The symbols move the states like this.
Q777 ro Q849
Q777 fo Q874
Q777 le Q694
Q777 ne Q516
Q853 ro Q380
Q853 fo Q622
Q853 le Q864
Q853 ne Q955
Q50 ro Q900
Q50 fo Q343
Q50 le Q394
Q50 ne Q779
Q710 ro Q979
Q710 fo Q286
Q710 le Q461
Q710 ne Q434
Q408 ro Q358
Q408 fo Q91
Q408 le Q136
Q408 ne Q361
Q356 ro Q889
Q356 fo Q961
Q356 le Q361
Q356 ne Q828
Q358 ro Q961
Q358 fo Q255
Q358 le Q63
Q358 ne Q699
Q212 ro Q98
Q212 fo Q849
Q212 le Q250
Q212 ne Q746
Q91 ro Q255
Q91 fo Q766
Q91 le Q408
Q91 ne Q356
Q560 ro Q570
Q560 fo Q921
Q560 le Q655
Q560 ne Q789
Q906 ro Q927
Q906 fo Q768
Q906 le Q584
Q906 ne Q856
Q589 ro Q260
Q589 fo Q312
Q589 le Q382
Q589 ne Q676
Q813 ro Q675
Q813 fo Q746
Q813 le Q281
Q813 ne Q315
Q434 ro Q584
Q434 fo Q793
Q434 le Q157
Q434 ne Q689
Q712 ro Q689
Q712 fo Q130
Q712 le Q247
Q712 ne Q927
Q694 ro Q212
Q694 fo Q777
Q694 le Q110
Q694 ne Q58
Q927 ro Q604
Q927 fo Q848
Q927 le Q242
Q927 ne Q796
Q36 ro Q874
Q36 fo Q779
Q36 le Q493
Q36 ne Q212
Q247 ro Q768
Q247 fo Q712
Q247 le Q793
Q247 ne Q242
Q548 ro Q921
Q548 fo Q213
Q548 le Q260
Q548 ne Q385
Q64 ro Q407
Q64 fo Q461
Q64 le Q772
Q64 ne Q230
Q570 ro Q882
Q570 fo Q326
Q570 le Q385
Q570 ne Q973
Q315 ro Q589
Q315 fo Q883
Q315 le Q32
Q315 ne Q259
Q954 ro Q710
Q954 fo Q955
Q954 le Q514
Q954 ne Q407
Q676 ro Q623
Q676 fo Q655
Q676 le Q213
Q676 ne Q326
Q58 ro Q746
Q58 fo Q516
Q58 le Q818
Q58 ne Q373
Q818 ro Q813
Q818 fo Q58
Q818 le Q849
Q818 ne Q87
Q793 ro Q906
Q793 fo Q247
Q793 le Q434
Q793 ne Q185
Q828 ro Q387
Q828 fo Q394
Q828 le Q637
Q828 ne Q493
Q796 ro Q766
Q796 fo Q150
Q796 le Q160
Q796 ne Q358
Q343 ro Q493
Q343 fo Q677
Q343 le Q50
Q343 ne Q110
Q874 ro Q818
Q874 fo Q148
Q874 le Q777
Q874 ne Q98
Q458 ro Q853
Q458 fo Q718
Q458 le Q823
Q458 ne Q364
Q136 ro Q63
Q136 fo Q408
Q136 le Q150
Q136 ne Q225
Q513 ro Q19
Q513 fo Q789
Q513 le Q326
Q513 ne Q823
Q281 ro Q373
Q281 fo Q813
Q281 le Q98
Q281 ne Q32
Q882 ro Q823
Q882 fo Q613
Q882 le Q23
Q882 ne Q102
Q851 ro Q259
Q851 fo Q382
Q851 le Q344
Q851 ne Q548
Q978 ro Q364
Q978 fo Q864
Q978 le Q102
Q978 ne Q514
Q151 ro Q213
Q151 fo Q259
Q151 le Q312
Q151 ne Q560
Q883 ro Q312
Q883 fo Q344
Q883 le Q315
Q883 ne Q645
Q973 ro Q102
Q973 fo Q855
Q973 le Q19
Q973 ne Q853
Q951 ro Q772
Q951 fo Q380
Q951 le Q364
Q951 ne Q710
Q766 ro Q225
Q766 fo Q133
Q766 le Q91
Q766 ne Q961
Q768 ro Q848
Q768 fo Q689
Q768 le Q906
Q768 ne Q581
Q336 ro Q157
Q336 fo Q407
Q336 le Q286
Q336 ne Q247
Q516 ro Q863
Q516 fo Q98
Q516 le Q58
Q516 ne Q675
Q772 ro Q336
Q772 fo Q64
Q772 le Q955
Q772 ne Q979
Q216 ro Q851
Q216 fo Q32
Q216 le Q675
Q216 ne Q312
Q461 ro Q713
Q461 fo Q710
Q461 le Q64
Q461 ne Q157
Q364 ro Q955
Q364 fo Q951
Q364 le Q199
Q364 ne Q461
Q385 ro Q23
Q385 fo Q570
Q385 le Q623
Q385 ne Q19
Q415 ro Q408
Q415 fo Q160
Q415 le Q604
Q415 ne Q133
Q622 ro Q514
Q622 fo Q199
Q622 le Q853
Q622 ne Q772
Q581 ro Q150
Q581 fo Q604
Q581 le Q856
Q581 ne Q91
Q645 ro Q655
Q645 fo Q260
Q645 le Q259
Q645 ne Q486
Q677 ro Q36
Q677 fo Q387
Q677 le Q343
Q677 ne Q694
Q637 ro Q677
Q637 fo Q828
Q637 le Q545
Q637 ne Q900
Q225 ro Q809
Q225 fo Q361
Q225 le Q255
Q225 ne Q545
Q849 ro Q281
Q849 fo Q818
Q849 le Q212
Q849 ne Q863
Q160 ro Q91
Q160 fo Q796
Q160 le Q415
Q160 ne Q63
Q19 ro Q718
Q19 fo Q973
Q19 le Q613
Q19 ne Q864
Q250 ro Q516
Q250 fo Q212
Q250 le Q148
Q250 ne Q813
Q286 ro Q230
Q286 fo Q336
Q286 le Q710
Q286 ne Q793
Q746 ro Q216
Q746 fo Q863
Q746 le Q813
Q746 ne Q883
Q199 ro Q954
Q199 fo Q364
Q199 le Q622
Q199 ne Q64
Q185 ro Q856
Q185 fo Q242
Q185 le Q689
Q185 ne Q415
Q863 ro Q32
Q863 fo Q87
Q863 le Q746
Q863 ne Q344
Q889 ro Q50
Q889 fo Q545
Q889 le Q699
Q889 ne Q387
Q150 ro Q133
Q150 fo Q136
Q150 le Q796
Q150 ne Q255
Q29 ro Q637
Q29 fo Q809
Q29 le Q961
Q29 ne Q50
Q260 ro Q560
Q260 fo Q548
Q260 le Q645
Q260 ne Q623
Q382 ro Q645
Q382 fo Q589
Q382 le Q851
Q382 ne Q213
Q230 ro Q712
Q230 fo Q157
Q230 le Q979
Q230 ne Q906
Q87 ro Q315
Q87 fo Q373
Q87 le Q863
Q87 ne Q851
Q864 ro Q951
Q864 fo Q853
Q864 le Q978
Q864 ne Q954
Q809 ro Q828
Q809 fo Q699
Q809 le Q29
Q809 ne Q343
Q98 ro Q87
Q98 fo Q281
Q98 le Q516
Q98 ne Q216
Q855 ro Q978
Q855 fo Q823
Q855 le Q973
Q855 ne Q622
Q157 ro Q130
Q157 fo Q434
Q157 le Q230
Q157 ne Q768
Q655 ro Q385
Q655 fo Q560
Q655 le Q676
Q655 ne Q513
Q373 ro Q883
Q373 fo Q675
Q373 le Q87
Q373 ne Q382
Q242 ro Q581
Q242 fo Q927
Q242 le Q185
Q242 ne Q160
Q584 ro Q242
Q584 fo Q906
Q584 le Q130
Q584 ne Q146
Q623 ro Q789
Q623 fo Q385
Q623 le Q486
Q623 ne Q613
Q689 ro Q146
Q689 fo Q185
Q689 le Q768
Q689 ne Q604
Q394 ro Q10
Q394 fo Q50
Q394 le Q828
Q394 ne Q36
Q407 ro Q434
Q407 fo Q713
Q407 le Q336
Q407 ne Q712
Q921 ro Q326
Q921 fo Q486
Q921 le Q560
Q921 ne Q23
Q255 ro Q29
Q255 fo Q225
Q255 le Q358
Q255 ne Q889
Q102 ro Q199
Q102 fo Q978
Q102 le Q718
Q102 ne Q380
Q146 ro Q160
Q146 fo Q856
Q146 le Q848
Q146 ne Q136
Q514 ro Q461
Q514 fo Q954
Q514 le Q380
Q514 ne Q336
Q848 ro Q415
Q848 fo Q146
Q848 le Q927
Q848 ne Q150
Q955 ro Q286
Q955 fo Q772
Q955 le Q954
Q955 ne Q713
Q387 ro Q779
Q387 fo Q10
Q387 le Q677
Q387 ne Q777
Q344 ro Q151
Q344 fo Q851
Q344 le Q883
Q344 ne Q260
Q10 ro Q110
Q10 fo Q900
Q10 le Q387
Q10 ne Q874
Q900 ro Q694
Q900 fo Q493
Q900 le Q10
Q900 ne Q148
Q110 ro Q250
Q110 fo Q694
Q110 le Q779
Q110 ne Q818
Q699 ro Q394
Q699 fo Q889
Q699 le Q809
Q699 ne Q677
Q23 ro Q855
Q23 fo Q882
Q23 le Q789
Q23 ne Q718
Q326 ro Q613
Q326 fo Q513
Q326 le Q570
Q326 ne Q855
Q979 ro Q247
Q979 fo Q230
Q979 le Q713
Q979 ne Q584
Q133 ro Q361
Q133 fo Q63
Q133 le Q766
Q133 ne Q29
Q961 ro Q545
Q961 fo Q29
Q961 le Q356
Q961 ne Q394
Q856 ro Q796
Q856 fo Q581
Q856 le Q146
Q856 ne Q408
Q213 ro Q486
Q213 fo Q676
Q213 le Q548
Q213 ne Q570
Q713 ro Q793
Q713 fo Q979
Q713 le Q407
Q713 ne Q130
Q604 ro Q136
Q604 fo Q415
Q604 le Q581
Q604 ne Q766
Q493 ro Q777
Q493 fo Q36
Q493 le Q900
Q493 ne Q250
Q545 ro Q343
Q545 fo Q637
Q545 le Q889
Q545 ne Q10
Q823 ro Q864
Q823 fo Q458
Q823 le Q855
Q823 ne Q199
Q613 ro Q458
Q613 fo Q19
Q613 le Q882
Q613 ne Q978
Q312 ro Q548
Q312 fo Q151
Q312 le Q589
Q312 ne Q655
Q675 ro Q344
Q675 fo Q216
Q675 le Q373
Q675 ne Q589
Q779 ro Q148
Q779 fo Q110
Q779 le Q36
Q779 ne Q849
Q148 ro Q58
Q148 fo Q250
Q148 le Q874
Q148 ne Q281
Q130 ro Q185
Q130 fo Q584
Q130 le Q712
Q130 ne Q848
Q32 ro Q382
Q32 fo Q315
Q32 le Q216
Q32 ne Q151
Q789 ro Q973
Q789 fo Q23
Q789 le Q513
Q789 ne Q458
Q486 ro Q513
Q486 fo Q623
Q486 le Q921
Q486 ne Q882
Q361 ro Q699
Q361 fo Q356
Q361 le Q225
Q361 ne Q637
Q259 ro Q676
Q259 fo Q645
Q259 le Q151
Q259 ne Q921
Q718 ro Q622
Q718 fo Q102
Q718 le Q458
Q718 ne Q951
Q63 ro Q356
Q63 fo Q358
Q63 le Q133
Q63 ne Q809
Q380 ro Q64
Q380 fo Q514
Q380 le Q951
Q380 ne Q286

In the rows, zero is written as 156.

The rows follow the links: the fewer symbols apart two states are, the more alike their rows tend to be.

Each row is also shifted at random along 8 hidden directions that mean nothing.

Some states, each with a row of numbers:
Q851 ->  172   164   180   153   161   134   143   145   161   133   163   118   133   171    88   146   131   151   151   146   115   198   188   202   144   150   183   140   171   159   176   183   170   127   157   165   141    83   155   172   165   155   130   152   164   182   178   137   170   162   143   144   119
Q645 ->  224   151   182   166   158   166   142   128   137   148   171   129   135   176   128   131   115   167   150   131   180   155   178   213   155   145   182   147   163   131   163   178   129   154   177   183   151   116   177   149   159   138   178   148   187   150   206   134   176   139   156   180   141
Q216 ->  110   161   130   142   170   169   170   168   161   166   170   138   199   133   199   151   190   159   145   179   153   155   171   133   144   162   174   152   154   178   142   153   162   131   131   156   139   176   154   160   139   176   130   161   120   169   110   165   168   174   147   138   146
Q883 ->   85   140   143   138   147   153   173   151   124   143   195   132   162   179   158   150   166   186   136   161   164   163   183   158   157   148   188   157   171   173   174   186   172   124   112   152   143   128   140   166   146   173   109   157   152   165   160   135   188   145   152   172   143
Q32 ->  238   150   127   127   140   185   167   139   126   165   160   138   169   170   207   144   189   188   155   185   168   143   167   173   159   163   177   151   143   174   169   143   157   135   153   172   138   163   181   130   147   170   185   153   137   157   150   176   151   173   162   160   158
Q675 ->  181   136   138   130   124   170   138   138   108   152   188   132   133   178   174   148   175   193   176   146   155   157   162   182   163   154   190   148   134   171   194   168   169   135   123   161   133   139   161   137   143   129   157   147   163   170   204   139   164   141   148   180   148
Q64 ->  134   119   126   140   130   167   202   154   109   178   185   198   186   192   211   142   167   187   157   196   198   141   136   130   183   147   144   147   172   167   186   182   180   171    90   152   183   217   171   170   160   179   129   174   158   124   145   111   193   154   175   185   199
Q150 ->  166   165   156   157   156   152   154   161   182   192   131   177   140   158   133   184   139   125   151   171   150   193   133   142   166   152   145   174   146   161   198   150   168   175   152   132   152   159   148   144   166   159   151   150   164   158   161   154   149   147   140   160   158
Q514 ->  215   156   141   129   168   160   172   116   157   189   147   182   188   148   198   137   174   169   138   153   169   157   129   139   153   166   130   133   161   159   140   159   155   167   147   172   181   191   183   161   139   182   164   156   157   160   104   153   153   178   143   139   173
Q19 ->   38   158   182   163   152   117   133   117   198   141   134   151   114   173   112   147   153   117   183   107    93   194   160   150   153   156   157   119   163   156   163   190   179   147   139   156   169   120   142   204   159   133   113   161   158   178   163   125   135   170   137   149   125
Q458 ->  118   141   149   164   158   157   167   164   123   165   181   154   148   139   146   122   140   180   124   102   220   159   161   179   173   136   157   151   186   157   145   144   117   172   171   177   180   187   167   167   120   156   181   160   194   165   173   111   178   128   121   177   170
Q809 ->  106   154   153   148   191   173   165   138   184   184   152   171   206   174   214   192   177   141   174   177   155   138   162    82   132   171   155   177   155   147   140   188   164   156   134   129   138   168   130   178   154   162    97   165   132   145   114   187   173   150   164   150   151
Q326 ->   58   121   143   163   121   144   189   166   123   133   189   152   161   130   197   122   170   183   137   100   183   134   153   132   189   144   167   114   188   162   112   175   172   141    87   151   162   249   153   210   133   173   127   176   148   145   115    75   161   156   156   160   168
Q906 ->  209   143   154   164   121   134   171   178   144   140   153   178   153   121   170   150   160   165   150   122   156   138   120   139   185   153   128   129   166   154   116   147   175   168   130   138   169   236   161   183   154   166   168   169   155   143   120   114   134   166   163   139   182
Q259 ->  194   155   183   182   165   136   142   167   146   113   191   111   143   141    88   126   120   160   139   110   165   166   191   221   143   138   178   139   187   147   132   172   126   144   182   177   153   106   158   176   143   140   155   156   185   170   194   121   184   140   138   162   132
Q637 ->  166   159   148   172   136   122   162   137   196    97   160   143   162   176   164   185   209   134   151   169   134   133   165   127   137   157   151   156   156   178   129   176   162   135   128   128   137    97   122   170   158   163   109   156   122   148   142   205   131   178   184   187   145
Q655 ->  109   177   181   174   170   167   148   158   184   161   138   150   155   157   130   145   118   119   156   211   130   171   159   180   153   158   172   153   134   136   187   163   166   152   153   177   159   127   175   127   206   160   156   146   141   133   167   159   164   183   188   149   137
Q23 ->  135   139   160   138   128   161   150   118   128   157   141   159   114   201   163   136   151   177   179   145   148   153   158   179   176   157   163   142   148   148   188   160   170   151   157   177   168   146   175   150   168   144   183   154   166   150   186   141   137   161   167   170   157
Q921 ->  158   147   162   164   135   173   157   144   139   156   162   154   151   149   185   128   141   163   158   152   166   139   144   170   177   152   173   129   144   139   154   165   164   154   121   173   155   200   185   149   173   151   172   155   151   129   159   117   155   168   177   164   158
Q361 ->  187   150   160   140   154   141   153   157   127   145   181   148   145   171   118   177   144   184   143   133   154   170   163   162   153   149   160   174   170   159   169   180   168   149   146   133   145   118   130   164   145   158   126   154   182   176   177   146   179   120   139   158   151
Q255 ->  180   141   139   153   129   129   170   218   102   119   212   143   148   141   105   166   153   195   128   151   171   167   162   180   167   138   157   174   180   183   167   154   167   144   135   129   149   142   130   157   138   165   133   160   177   176   181   127   189   122   141   165   169
Q98 ->   95   171   134   172   173   161   160   188   196   154   148   130   177   127   169   161   190   125   152   175   152   162   185   143   141   159   173   164   157   182   139   123   137   140   173   154   134   158   141   157   141   160   152   159   119   168   133   191   144   174   144   154   138
Q157 ->  255   171   189   171   171   155   130   162   150   161   151   171   136   148    96   148    99   152   154   156   161   161   136   205   153   151   135   166   146   122   167   150   137   187   203   175   180   127   179   121   178   136   202   141   199   148   203   156   168   142   160   153   165
Q344 ->  137   155   173   133   166   170   172   104   171   207   133   148   157   195   155   157   116   142   142   175   137   202   167   148   167   156   194   144   163   142   208   205   196   136   114   150   131   151   167   173   185   187   111   154   152   149   131   115   179   163   152   144   126
Q955 ->  100   161   170   133   215   163   124   144   142   184   176   177   180   159   141   148   140   174   183   150   145   162   152   151   118   170   136   168   149   136   160   178   141   173   186   179   192   118   154   149   141   127   141   151   187   183   176   170   197   133   135   126   158
Q364 ->  242   170   146   138   185   165   128   126   168   186   146   170   183   122   191   132   184   158   178   135   147   149   129   157   129   179   125   131   131   155   124   136   132   176   188   189   182   175   189   144   125   135   198   149   158   181   134   183   139   180   130   123   165
Q63 ->  229   135   127   152   125   136   172   196   108   129   207   148   161   120   154   160   177   198   126   111   189   150   144   157   174   140   150   154   180   185   130   151   157   154   121   126   146   197   138   175   113   162   146   164   172   173   150   116   171   127   130   163   178
Q570 ->   88   171   165   163   165   156   172   198   148   143   154   146   159   126   124   131   124   161   122   179   156   161   171   186   166   150   163   154   173   151   148   130   155   144   178   178   171   163   168   147   174   188   177   157   152   153   138   143   165   173   166   127   154
Q584 ->  112   159   179   144   157   148   127   163   111   135   170   176   118   176   105   167   125   191   166   158   150   146   139   176   154   157   138   190   135   135   186   159   158   169   179   162   185    94   143   112   175   133   170   137   197   158   221   175   168   119   176   163   169
Q130 ->  209   151   181   149   121   134   152   104   159   158   130   185   115   175   145   163   131   151   146   123   139   163   106   148   186   155   139   134   145   134   170   187   191   167   113   139   166   170   164   161   183   164   150   147   174   136   153   118   130   157   171   162   164
Q677 ->  237   153   178   171   143   171   159   150   164   176   140   150   148   147   164   175   115   139   143   143   163   159   141   149   183   151   178   152   154   128   158   174   176   158   124   128   119   206   162   159   182   164   152   155   157   124   145   114   154   147   168   158   148
Q694 ->  172   137   159   145    98   152   160   149   128   129   147   137   104   192   154   170   159   174   172   146   134   155   166   167   189   152   185   151   152   161   186   161   197   129   126   132   123   155   146   160   174   153   155   158   148   146   182   133   127   151   176   171   148
Q387 ->   75   156   162   185   160   142   148   225   143   102   203   131   163   115   128   175   154   160   149   149   156   133   172   149   145   145   171   180   161   158   124   161   153   140   138   129   134   146   113   158   152   145   119   157   149   155   170   152   180   126   168   156   149
Q358 ->  316   168   139   130   133   137   176   106   183   156   124   159   158   160   180   177   197   156   115   148   147   159   132   141   159   165   135   144   158   178   140   152   171   145   143   139   141   148   161   159   145   202   162   145   140   165    97   190   112   187   150   154   157

From each start, follow one symbol. Which state do you reach?
Answer with the state's name.
new walk
 184   166   158   146   172   164   128   122   173   200   138   175   153   146   166   136   154   138   177   140   143   178   126   161   151   166   143   133   131   151   169   155   150   179   161   181   177   172   184   144   147   133   179   147   167   169   158   146   147   169   130   141   156
fo	Q622
new walk
 239   140   172   144   137   154   129   148   121   154   181   122   123   155   119   137   132   174   182   104   128   187   168   207   164   149   190   123   158   152   177   184   177   137   137   161   131   151   169   172   145   120   153   157   180   184   199    89   171   137   124   142   133
ne	Q259
new walk
 191   165   162   121   181   158   136    89   169   188   136   183   167   182   176   150   169   160   177   159   130   162   133   143   130   178   131   142   136   148   165   178   161   167   164   181   184   126   176   149   152   148   157   148   163   172   145   185   151   171   148   136   157
ro	Q710
new walk
  72   157   164   150   180   196   157   138   143   179   163   164   171   191   189   194   135   169   146   196   192   130   160   118   148   158   177   213   134   128   185   180   149   157   143   139   136   130   133   115   178   160   129   139   160   123   176   192   188   117   189   185   154
ne	Q110
new walk
 232   161   167   180   136   139   133   189   152   125   164   173   138   143   115   149   143   144   184   182   133   148   130   194   155   154   128   151   134   152   164   140   156   178   170   165   180   141   172   126   182   126   187   152   165   143   201   161   146   167   182   159   174
ro	Q584
new walk
 114   156   184   154   167   205   120   132   152   203   138   171   145   185   182   146   113   136   222   205   126   155   140   165   159   170   184   153    99   113   217   179   179   168   137   180   153   169   191   110   212   109   170   147   150   121   206   141   168   160   193   151   146
le	Q655
new walk
 154   164   177   177   157   131   147   134   197   146   144   181   154   159   138   159   147   117   163   163   130   161   128   141   150   156   132   142   148   144   153   182   166   173   131   151   177   138   154   164   180   151   129   154   155   139   153   154   150   175   173   162   157
ro	Q712
new walk
 242   184   165   147   193   138   137   163   166   157   158   143   162   109   108   172   146   165   113   108   160   175   152   168   132   156   137   175   167   156   120   141   128   160   203   150   153   121   142   153   120   166   168   142   184   198   138   180   158   134   110   124   147
le	Q766
new walk
  75   169   149   147   188   161   139   146   194   172   158   135   190   123   189   161   192   130   165   144   123   172   165   116   128   171   176   143   144   170   130   173   164   132   124   150   133   163   138   177   133   150   104   157   121   182   112   164   158   170   130   127   125
ro	Q883
new walk
 181   154   130   124   158   172   167   131   125   181   163   183   179   169   198   139   180   192   144   188   181   143   135   155   154   162   136   157   145   167   173   146   152   166   152   181   187   162   180   127   143   175   179   150   160   156   146   176   167   167   158   162   185
le	Q951
new walk
 223   175   141   152   171   157   165   177   168   181   145   165   172   124   148   173   157   154   114   162   184   168   138   150   156   152   137   180   160   168   149   123   136   172   182   143   155   167   154   137   138   183   179   147   163   167   130   178   155   149   132   150   167
le	Q136
new walk
 223   154   141   144   137   140   146   139   168   163   149   176   161   144   175   134   190   144   186   157   116   169   120   157   154   166   132   111   137   177   158   158   180   163   126   168   177   183   183   164   150   144   158   159   141   170   137   140   133   196   146   136   166
fo	Q380
new walk
 273   176   152   134   149   162   166   110   160   198   118   170   139   165   138   134   135   158   109   178   174   189   127   199   173   154   141   146   146   158   197   134   148   171   180   188   181   141   204   114   167   195   217   136   176   157   149   163   142   183   146   160   167
fo	Q199
